What each symbol does to the elements:
from | su lu
tuk | fas riv
mak | tep giv
dav | zur rad
dat | giv nop
pil | sif zas
mel | zab zor
zas | mis kop
fiv | fas sif
kip | riv zun
mut | biv lor
giz | fam nom
fam | pip nim
giv | maf dat
tif | zun nem
sud | fad kun
les | fad sud
kif | zor mak
zad | niv dav
mon | par kov
ton | lel vev
fov | fub fos
fub | lel zab
fad | bes zad
nim | mak kop
zor | zab par
guz | zor mon
num | ges fet
som | biv gif
lor | zek fet
buv | suk mis
zel | sif kup
sek | kip fub
fas | zel lon
sug | fub lel
bif | fel tep
par | zas tuv
fel | mak dat
lim | mut nom
lon | kip tif
riv | tif ges
maf | nop tif
fos | zab kif
tib | kup fam
ges | nem fel
zun | ges kek
nem | bif mak
tob | lal lel
vav | vaz rar
zir | sek fov
vaz | fiv kek
kup | tib pip
zab | ton tob
kop | lim biv
nop | fuz zir
niv | som zur
nom | nim pip
lel | fos mel
zek | fiv kek
kov | tuv fad
bol | tuv lal
vev | mel beb
gif | rad buv
dig | kop mut
rep | guz ges
tep | dat maf
sif | tib giz
kek | fet ges
rar | kek zuf
biv | rad zek
tuv | les bes
beb | kif les
zur | gif pil
pip | nom vav
suk | guz dig
fuz | bif sek
mis | vav lim
lal | zir guz
zuf | tuk kip
bes | sud niv
kun | lor fiv
rad | pil suk
fet | zuf lon

In the rows, 504 stands for zero.

The rows follow the links: the fewer symbols apart two elements are, the more alike their rows tend to be.

Each row is also shifted at random along 3 hidden directions that mean nothing.

Some elements, each with a row of numbers:
zur
344;612;487;517;601;440;466;517;500;510;356;532;569;495;558;558;544;588;523;429;372;402;583;602;464;492;399;511;491;365;514;547;421;527;530;570;445;472;517;598;493
kop
441;555;558;354;426;611;566;635;473;571;506;429;516;554;585;548;594;393;372;370;447;447;463;521;462;567;371;551;508;371;599;598;497;513;419;562;506;461;516;609;301
lal
664;393;538;533;536;459;390;601;551;632;443;488;543;520;460;376;478;517;473;639;568;519;397;481;534;465;764;512;451;630;436;548;342;539;554;315;656;574;425;533;587
fas
759;487;389;597;499;356;472;346;473;473;547;577;497;428;536;521;423;600;587;610;597;509;690;406;420;577;516;482;495;537;433;401;626;617;397;522;558;472;464;411;582
dav
160;630;465;435;558;453;519;545;543;513;335;515;542;528;509;557;594;612;458;437;367;422;539;614;445;497;360;490;502;356;531;608;435;520;531;533;419;472;502;634;483
zas
345;500;510;292;457;438;492;683;541;651;408;455;559;563;562;542;615;450;342;524;497;439;469;506;472;615;420;522;448;385;563;646;405;437;465;452;510;491;481;677;357
mak
672;398;539;472;530;592;465;458;558;431;516;543;507;504;430;543;486;401;580;415;543;497;369;615;641;467;457;489;445;506;426;406;428;457;595;490;389;439;527;413;455
zek
759;552;486;486;433;471;466;320;450;478;626;600;401;420;591;542;414;534;697;547;539;509;683;480;501;576;516;465;585;529;494;500;548;664;407;524;542;418;549;468;425
sif
463;505;417;512;502;354;546;489;482;486;457;484;611;448;599;511;547;525;413;493;582;493;554;438;372;479;401;537;429;457;477;370;636;588;430;541;474;384;474;438;467
vav
646;541;520;445;429;417;602;572;503;408;574;506;498;589;578;566;505;469;573;691;607;604;576;435;510;565;498;505;514;383;596;562;437;413;462;607;551;514;471;578;483
vev
870;491;507;564;523;527;432;560;610;463;409;497;444;637;510;450;497;470;438;514;490;463;433;584;642;358;614;420;629;704;608;405;641;458;579;506;462;618;565;444;495
lon
710;525;394;638;503;538;509;493;540;468;534;565;473;587;371;484;456;624;442;549;475;504;611;417;461;557;468;535;544;482;550;490;689;561;384;538;517;632;454;536;638
bes
606;592;457;472;531;502;444;396;590;463;479;487;594;423;407;438;469;471;580;582;345;550;586;467;526;376;560;564;591;621;491;615;459;454;545;619;508;444;513;415;564
kip
528;464;495;573;504;428;563;504;564;439;529;622;427;624;390;504;432;654;574;724;554;568;552;431;525;569;584;506;537;462;506;551;457;485;503;422;577;642;420;628;658
bif
491;402;554;415;521;566;497;488;601;397;486;604;448;560;407;529;478;485;566;546;541;519;329;615;649;482;481;516;423;483;391;501;294;474;623;309;470;423;391;511;504
fam
219;484;500;354;476;344;671;556;512;397;508;449;579;523;639;517;568;450;453;663;675;586;463;464;510;518;389;524;377;398;507;446;432;386;527;517;491;386;443;500;443
rad
531;568;479;460;570;462;402;556;509;591;350;528;543;498;591;571;567;560;465;421;404;377;580;630;449;541;424;495;477;380;551;559;466;586;470;535;472;505;515;612;445
fuz
287;491;548;530;501;651;638;638;550;480;463;556;507;593;396;433;552;495;412;413;447;527;282;542;537;413;487;577;460;448;456;586;442;580;574;382;516;486;367;546;540
som
169;583;494;366;545;382;515;410;489;471;425;580;474;470;604;592;521;624;638;547;478;443;598;612;479;562;414;443;504;355;480;632;332;546;558;473;473;409;536;645;421
pip
844;514;521;547;527;456;513;601;427;481;520;413;670;532;575;541;522;399;540;552;595;585;565;474;456;438;515;576;428;450;538;404;502;461;412;720;489;477;464;435;480
mel
175;426;558;433;502;392;536;468;492;436;531;527;342;523;609;497;508;539;573;628;682;518;410;534;605;529;581;296;583;634;554;478;427;397;702;297;514;579;627;516;482
fub
406;502;612;717;555;572;552;513;336;532;630;456;437;472;607;474;450;531;634;425;577;548;470;581;468;435;672;440;526;593;496;420;533;548;592;496;562;593;598;472;550
num
632;480;426;512;464;459;498;395;582;431;586;625;374;589;390;549;444;617;561;692;533;531;584;434;564;637;489;492;556;457;508;559;507;464;476;432;522;638;461;599;587
kif
493;445;582;536;528;586;458;448;489;474;558;423;425;457;514;527;492;435;553;380;561;463;413;560;576;481;531;387;559;657;516;394;571;388;607;502;422;559;646;374;469
kup
515;478;410;499;507;338;564;575;543;477;433;458;622;515;582;475;561;505;408;580;633;481;483;435;482;465;422;544;399;471;517;401;590;529;441;541;478;390;415;431;472
gif
541;582;473;396;546;438;413;648;622;547;246;552;533;646;534;526;598;617;392;532;376;383;477;621;538;470;411;541;539;371;582;625;423;545;499;461;479;502;448;699;454
zir
550;485;579;718;558;636;524;566;397;629;558;472;556;456;488;443;474;506;520;370;497;545;436;543;424;427;679;588;444;567;431;489;506;637;513;522;574;518;472;485;599
ton
518;502;568;687;556;571;479;431;357;519;626;445;406;451;608;510;445;481;621;373;587;517;505;559;515;464;610;364;570;644;546;352;640;467;564;579;459;586;682;401;521
zel
851;514;395;616;542;443;450;512;476;532;409;461;631;482;547;463;541;527;377;434;516;466;558;443;403;438;457;583;461;525;510;322;733;646;331;665;484;445;427;378;558
pil
558;512;488;493;595;303;395;444;438;549;390;536;587;397;626;591;528;598;603;508;518;397;602;590;439;553;483;477;423;392;455;474;400;588;468;560;482;450;531;551;464

Start here and follow the symbols in turn, left to right. Where do you end up?
Answers are names.
642;536;448;407;387;419;582;483;554;384;556;613;406;609;582;520;462;527;504;725;574;537;594;417;542;574;464;517;607;464;562;580;546;548;426;465;587;492;445;569;442
lu lu su -> nem
623;474;519;583;536;575;488;738;602;589;359;467;461;699;512;348;553;518;288;517;510;475;323;552;531;375;657;488;572;681;629;506;591;519;581;372;570;654;468;529;523
lu lu su -> zab
622;552;495;539;462;510;593;506;482;447;609;556;441;605;456;543;464;551;552;622;513;555;622;416;505;599;490;531;556;424;586;551;558;451;434;593;572;588;475;596;552
su su -> fet
682;434;579;610;566;623;474;474;473;524;529;545;521;484;429;483;460;460;621;379;508;542;357;612;550;406;592;570;418;534;364;464;404;629;540;454;511;442;427;424;556
su lu lu -> fub
748;339;464;434;546;380;319;523;622;588;422;538;506;575;385;468;493;553;453;723;570;498;474;450;568;608;636;501;439;538;494;555;354;424;506;281;570;635;455;589;608
lu su su su -> fel
403;527;577;705;551;641;596;639;395;554;555;456;483;560;540;446;479;506;471;381;509;514;409;563;444;386;642;498;514;605;504;482;560;586;540;487;579;604;522;508;544
lu su su lu -> vev
429;535;477;301;347;438;608;389;557;415;586;634;378;509;613;519;444;541;567;692;562;522;576;441;521;596;436;418;641;521;506;641;471;602;483;321;590;403;488;550;383
su su -> fiv
428;524;429;511;473;499;573;610;637;460;453;574;434;721;320;453;518;631;314;630;448;502;463;414;537;544;399;556;519;407;565;567;577;453;472;416;506;672;396;650;628
lu lu lu lu -> nop
324;453;576;571;507;518;521;555;465;516;522;474;419;539;579;459;489;509;496;467;598;503;405;544;545;464;606;377;551;633;545;435;547;472;607;388;521;618;597;496;480
lu su -> lal
783;474;508;418;536;454;353;640;553;657;351;519;525;589;541;499;576;527;387;500;438;388;466;576;508;551;551;538;495;445;543;602;399;527;427;389;527;523;474;638;430
lu lu -> mut
388;545;580;335;400;494;596;564;403;491;597;473;490;523;624;590;532;416;545;538;575;547;510;498;509;624;430;491;505;378;548;576;367;457;478;538;515;440;515;595;332
su lu lu -> fet
533;448;603;637;554;503;549;536;427;507;543;572;479;553;496;450;438;565;648;603;589;606;436;566;533;424;714;500;469;553;401;536;358;585;584;404;623;527;437;558;623
su su -> riv
504;587;527;375;458;491;520;462;442;522;495;570;430;474;646;584;512;517;575;449;470;432;585;551;469;583;397;487;555;415;523;603;465;606;436;496;506;421;555;609;332
lu su lu -> sif
468;554;517;337;404;555;530;633;494;601;462;509;471;568;588;526;580;437;370;426;458;427;473;522;470;611;396;519;534;399;578;646;457;552;437;431;518;462;504;664;317
lu su -> biv
573;445;432;547;530;567;526;527;628;440;485;593;454;646;277;543;477;607;419;569;468;506;460;481;559;551;425;544;480;434;495;483;536;478;495;438;458;646;415;549;658
su su su -> nem
